120  139  139  100  115  121
105  131  123  130  125  113
130  151  116  116  121  120
--> 139

114  118  147  121  129  110  128
107  149  111  149  110  133  105
120  106  118  112  119  127  135
--> 147

134  148  134  139  131  148
112  112  126  111  110  124
123  122  118  132  103  128
--> 134

134  131  134  127  118  122
101  127  120  131  137  119
105  128  135  135  134  122
--> 134

119  116  145  157  122  123  138
128  131  121  121  131  131  127
127  123  145  142  119  120  131
--> 145

143  101  138  139  131
122  126  150  134  104
127  131  150  135  123
--> 138
---
[106 137 123 118 119 145] => 106
[106 101 132 135 129 144] => 106
[115 125 150  99] => 115
[143 130 105 139 126] => 143
[115 156 119 117 142 113] => 115
[131 107 123 128 123] => 131
---
[[141 133 123 119]
 [146 146 104 122]
 [145 136 124 119]] out 104

[[143 134 135 116 133]
 [113 147 115 150 140]] out 150

[[158 138 142 138 135 140]
 [133 133 132 130 132 131]
 [140 133 137 135 131 132]] out 132

[[129 134 137 129]
 [135 141 151 144]] out 151

[[111 125 156 117 132]
 [130 135 152 128 123]] out 128

[[128 129 128 130 158 128 110]
 [125 129 129 132 125 124 143]] out 124

[[127 129 128 102 125]
 [130 129 128 109 129]] out 109
---
array([[110, 110, 127, 133, 135],
       [122, 122, 113, 146, 109],
       [133, 132, 143, 110, 150]]) value 150, 146

array([147, 118, 100, 134, 125]) value 147, 134

array([127, 126, 149, 140, 131, 128]) value 149, 140

array([[109, 114, 117, 113],
       [130, 151, 134, 157],
       [127, 111, 131, 114]]) value 157, 151

array([128, 127, 101, 135]) value 135, 128

array([130, 111, 129, 150]) value 150, 130

array([[109, 141, 103, 134, 121],
       [143, 119, 137, 105, 136],
       [118, 139, 104, 122, 129]]) value 143, 141
---
135	127	137	130	133
129	124	126	139	134
144	151	136	121	129
=> 136

128	152	111	149	130	107
149	111	118	122	147	123
128	117	139	129	128	102
=> 139

132	115	141	134
132	117	130	134
134	149	108	134
=> 108

129	124	124	130
125	125	124	120
121	135	130	106
=> 130

128	128	130	130	128	127
131	105	133	101	134	136
129	115	136	119	131	131
=> 136

104	144	136	143	103	101
154	112	117	144	153	151
153	122	139	111	152	153
=> 139

114	137	143	118	141	129
118	103	124	133	112	148
126	98	127	131	144	131
=> 127

117	120	118	128
116	113	123	129
120	126	99	128
=> 99
---
[[126 131 101 139 120 132 126]
 [126 131 108 142 118 129 123]
 [127 131 102 139 120 132 125]] | 129

[[143 133 136 149 133 135 150]
 [106 129 119 119 128 132 102]
 [146 111 114 119 112 114 157]] | 132

[[107 134 122 144 118 136]
 [107 135 118 145 122 132]
 [113 127 111 128 142 113]] | 122

[[128 126 125 155 130 129]
 [128 128 127 133 128 128]
 [131 127 131 107 129 129]] | 128

[[122 153 114 116]
 [127 119 136 148]
 [125 152 121 126]] | 136

[[113 151 144 135]
 [130 123 125 153]
 [109 138 148 114]] | 125

[[109 148 101 150 111 141]
 [136 128 116 141 126 133]
 [143 125 144 111 143 121]] | 126

[[135 110 120 125]
 [119 124 134 116]
 [106 132 135 113]] | 134

[[116 103 143 135]
 [126 130 121 137]
 [142 150 122 110]] | 121

[[129 141 138 139 153 126]
 [106 145 126 122 136 134]
 [139 110 122 123 109 129]] | 136
---
[[104 129 120 121]
 [114 152 124 154]] -> 154

[[151 145 119 133]
 [130 144 145 115]] -> 151

[[157 126 128 118 108 114 113]
 [151 139 120 120 126 121 101]] -> 157

[117 129 152 144 110] -> 152

[119 134 150 133 126 135 117] -> 150

[120 139 152 129 147 122] -> 152

[[134 149 123 128]
 [123 114 130 131]] -> 149

[114 126 124 126 138 121 106] -> 138

[153 116 106 114] -> 153

[143 124 137 151] -> 151
---
[117 112  99 134 121] result: 117
[122 123 135 128 102] result: 123
[100 138 144 115 128] result: 128
[125 109 146 107 151] result: 125
[127 123 131 136 106] result: 127
[137 105 155 127 149] result: 137
---
[[116 137 132 137 124 119 126]
 [118 131 118 132 126 130 128]
 [151 119 138 118 131 125 133]]	138

[[139 136 128 119 130 132]
 [105 109 120 144 117 114]
 [153 126 118 145 109 136]]	118

[[104 125 144 141]
 [110 147 134 141]
 [103 129 143 141]]	143

[[123 154 135 131 125]
 [130 130 127 123 125]
 [130 127 122 123 122]]	122

[[118 123 131 141 115 138 122]
 [132 133 129 144 116 137 110]
 [100 140 118 146 125 141 118]]	118

[[137 155 122 122 157 122]
 [134 132 115 123 136 141]
 [126 105 124 143 128 138]]	124

[[129 114 107 153 116 131 126]
 [154 136 132 129 118 122 128]
 [111 110 106 151 122 137 125]]	106

[[120 125 109 102]
 [115 112 118 136]
 [112 113 120 129]]	120

[[119 144 128 116 121 141]
 [134 130 128 125 128 129]
 [133 122 105 140 120 122]]	105
---
(124, 153, 149, 123, 101, 122) yields 122
((129, 146, 137, 134, 154, 124, 136), (130, 145, 137, 134, 154, 123, 136), (131, 136, 116, 126, 109, 117, 109)) yields 136
(141, 122, 113, 134, 144, 132, 150) yields 150
(117, 108, 104, 122, 122, 136) yields 136
((115, 131, 121, 122, 135, 104, 130), (132, 129, 127, 136, 129, 137, 125), (123, 123, 126, 125, 130, 126, 119)) yields 130
(130, 138, 137, 134, 146, 106, 132) yields 132
(120, 128, 123, 107, 133) yields 133
(99, 136, 133, 121, 130, 124, 116) yields 116
(135, 101, 120, 139, 114) yields 114
(102, 123, 132, 153, 119) yields 119
---
[[113 107 123 122 126 124 134]
 [102 122 118 120 126 128 125]
 [120 100 126 126 128 119 136]] >> 128

[[112 121 156  98]
 [108 112 123 126]
 [127 121 113 129]] >> 121

[[130 125 128 131 131]
 [128 129 129 127 127]
 [115 142 127 104 114]] >> 127

[[128 124 132 156 109]
 [126 140 130 138 155]
 [146 132 139 135 153]] >> 139

[[112 134 121 126 115 118 119]
 [139 126 132 128 118 152 121]
 [134 127 146 133 122 136 126]] >> 122

[[123 113 137 142 145 120]
 [128 149 136 120 106 135]
 [127 114 124 133 142 131]] >> 133

[[113 140 146 127 124 133 135]
 [125 114 118 127 121 141 155]
 [137 138 106 130 131 105 142]] >> 131

[[126 138 132 141 126]
 [124 147 144 148 123]
 [150 125 130 125 136]] >> 130

[[118 124 134 145 130 131 138]
 [118 116 137 145 133 134 134]
 [113 108 136 151 127 137 134]] >> 127

[[124 134 107 140]
 [106 125 128 138]
 [116 130 116 139]] >> 130
